Below is a small trained network, with its code and all its weights. Each question gives an input and a class and asks what happens when units are switched off, that is, made to give their printed mean instead of their output.

import numpy as np


def w(rows, s, z=0):
    codes = np.array(rows[::2]) - 128.0
    scale = np.full(codes.shape[1], s)
    scale[-1] = z or s
    return codes * scale


def f(y):
    return np.maximum(y, 0)


def log_softmax(a):
    a = a - a.max(-1, keepdims=True)
    return a - np.log(np.exp(a).sum(-1, keepdims=True))


def net(x, mask):
    res = np.array(x, float).reshape(1, 2) / 4 @ E
    y = f(res @ A[0][:, :-1].T + A[0][:, -1])
    res = res + np.where(mask, y, B[0][:, -1]) @ B[0][:, :-1]
    return log_softmax(res[-1] @ U[:, :-1].T + U[:, -1])


A, B = {}, {}
E = w([
[190,194,31,188,39,209,85,148,60,137,113],'x0',
[155,5,140,64,149,82,3,38,79,152,5],'x1',
],0.0077)
A[0] = w([
[85,60,247,61,234,40,186,123,214,123,136,103],'n0',
[123,137,112,139,123,168,109,127,106,122,122,206],'n1',
[129,100,151,110,123,105,38,137,104,151,72,98],'n2',
[128,124,149,129,120,121,132,128,115,128,104,245],'n3',
[117,204,118,153,126,160,242,143,157,118,183,115],'n4',
[142,83,105,117,174,98,49,87,74,129,51,103],'n5',
[146,63,130,103,131,113,25,105,119,129,83,128],'n6',
[172,184,37,164,18,251,2,135,67,129,86,101],'n7',
[110,118,123,131,145,165,132,103,125,128,138,114],'n8',
[130,100,136,128,114,116,46,119,124,129,107,90],'n9',
[121,171,136,169,142,135,214,153,135,145,189,80],'n10',
[132,121,126,106,124,125,122,129,124,134,127,254],'n11',
],0.0091,0.0085)
B[0] = w([
[203,118,109,153,126,75,179,117,19,153,100,247],'n0',
[163,125,158,161,175,97,109,111,176,131,145,177],'n1',
[116,138,135,83,92,176,158,141,131,124,147,176],'n2',
[194,127,178,187,173,106,78,149,237,140,161,194],'n3',
[179,135,180,77,88,195,117,152,138,122,111,211],'n4',
[106,140,147,85,92,197,137,163,135,122,119,199],'n5',
[148,159,143,101,91,183,120,150,136,105,145,200],'n6',
[185,102,129,130,139,61,196,118,23,152,100,242],'n7',
[115,140,134,139,121,115,108,114,137,137,136,128],'n8',
[124,133,149,100,94,156,155,143,126,116,129,158],'n9',
[149,119,156,71,89,182,117,142,121,126,117,183],'n10',
[224,149,186,201,205,106,51,122,255,140,157,199],'n11',
],0.016,0.015)
U = w([
[128,142,155,67,48,228,126,163,157,107,132,125],'0',
[148,112,119,143,152,45,176,119,30,160,104,111],'1',
[138,135,145,178,214,99,67,128,252,130,167,255],'2',
[95,123,100,124,137,115,109,124,127,110,147,81],'3',
[87,126,117,106,122,131,122,122,148,133,144,85],'4',
[91,130,112,130,122,133,132,127,143,95,113,85],'5',
],0.012,0.004)

Each question gives the input, the list of numbers given to net, and the class t.
The units are the neurons (one row each of A and B). Each row of codes is followed by its name. A weight is (code - 128) times the scale printed after its matrix; where a second scale follows, it is the last column's (A, B and U).
mask holds one flag per neuron, in row order. A switched-off neuron (its flag False) gives its mean, the last column of its row in B, instead of its output. The means were averaged over made-up inputs and are rounded, as every weight is.
A unit's drop is (log p(t) with every unit on - log p(t) with that unit switched off) / (log p(t) with every unit on - log p(t) with every unit switched off).
The circuit of an input: a set's keep is (log p(t) with only the set's units on - log p(t) with every unit switched off) / (log p(t) with every unit on - log p(t) with every unit switched off). Starting from all 12 units, units are removed one at a time, each time the one whose removal leaves the highest keep (on an exact tie, the one counted first), for as long as the keep stays at least 0.8.
circuit, biggest first: the units of the circuit, biggest drop first
top k neurons: the k neurons with the biggest drops, biggest first
drop when u is switched off: that unit's drop, to one decimal
input [1,4], class 0: top 3 neurons	n5, n6, n2
input [8,-6], class 1: circuit, biggest first	n7
input [2,3], class 2: circuit, biggest first	n0, n4
input [6,7], class 0: top 2 neurons	n5, n0
input [1,3], class 2: top 2 neurons	n4, n10
input [3,4], class 0: top 2 neurons	n0, n5
input [-1,4], class 0: top 3 neurons	n5, n6, n2
input [-8,-7], class 1: top 2 neurons	n0, n5
input [5,-4], class 1: top 4 neurons	n7, n5, n6, n2
input [3,3], class 2: top 3 neurons	n0, n4, n10
input [8,8], class 0: top 3 neurons	n5, n6, n0
input [-7,8], class 0: top 3 neurons	n5, n6, n7
input [1,5], class 0: drop when n5 is switched off	0.1
input [2,-2], class 2: top neuron	n0
input [5,-1], class 1: drop when n7 is switched off	5.0
input [-3,-1], class 2: drop when n7 is switched off	2.5
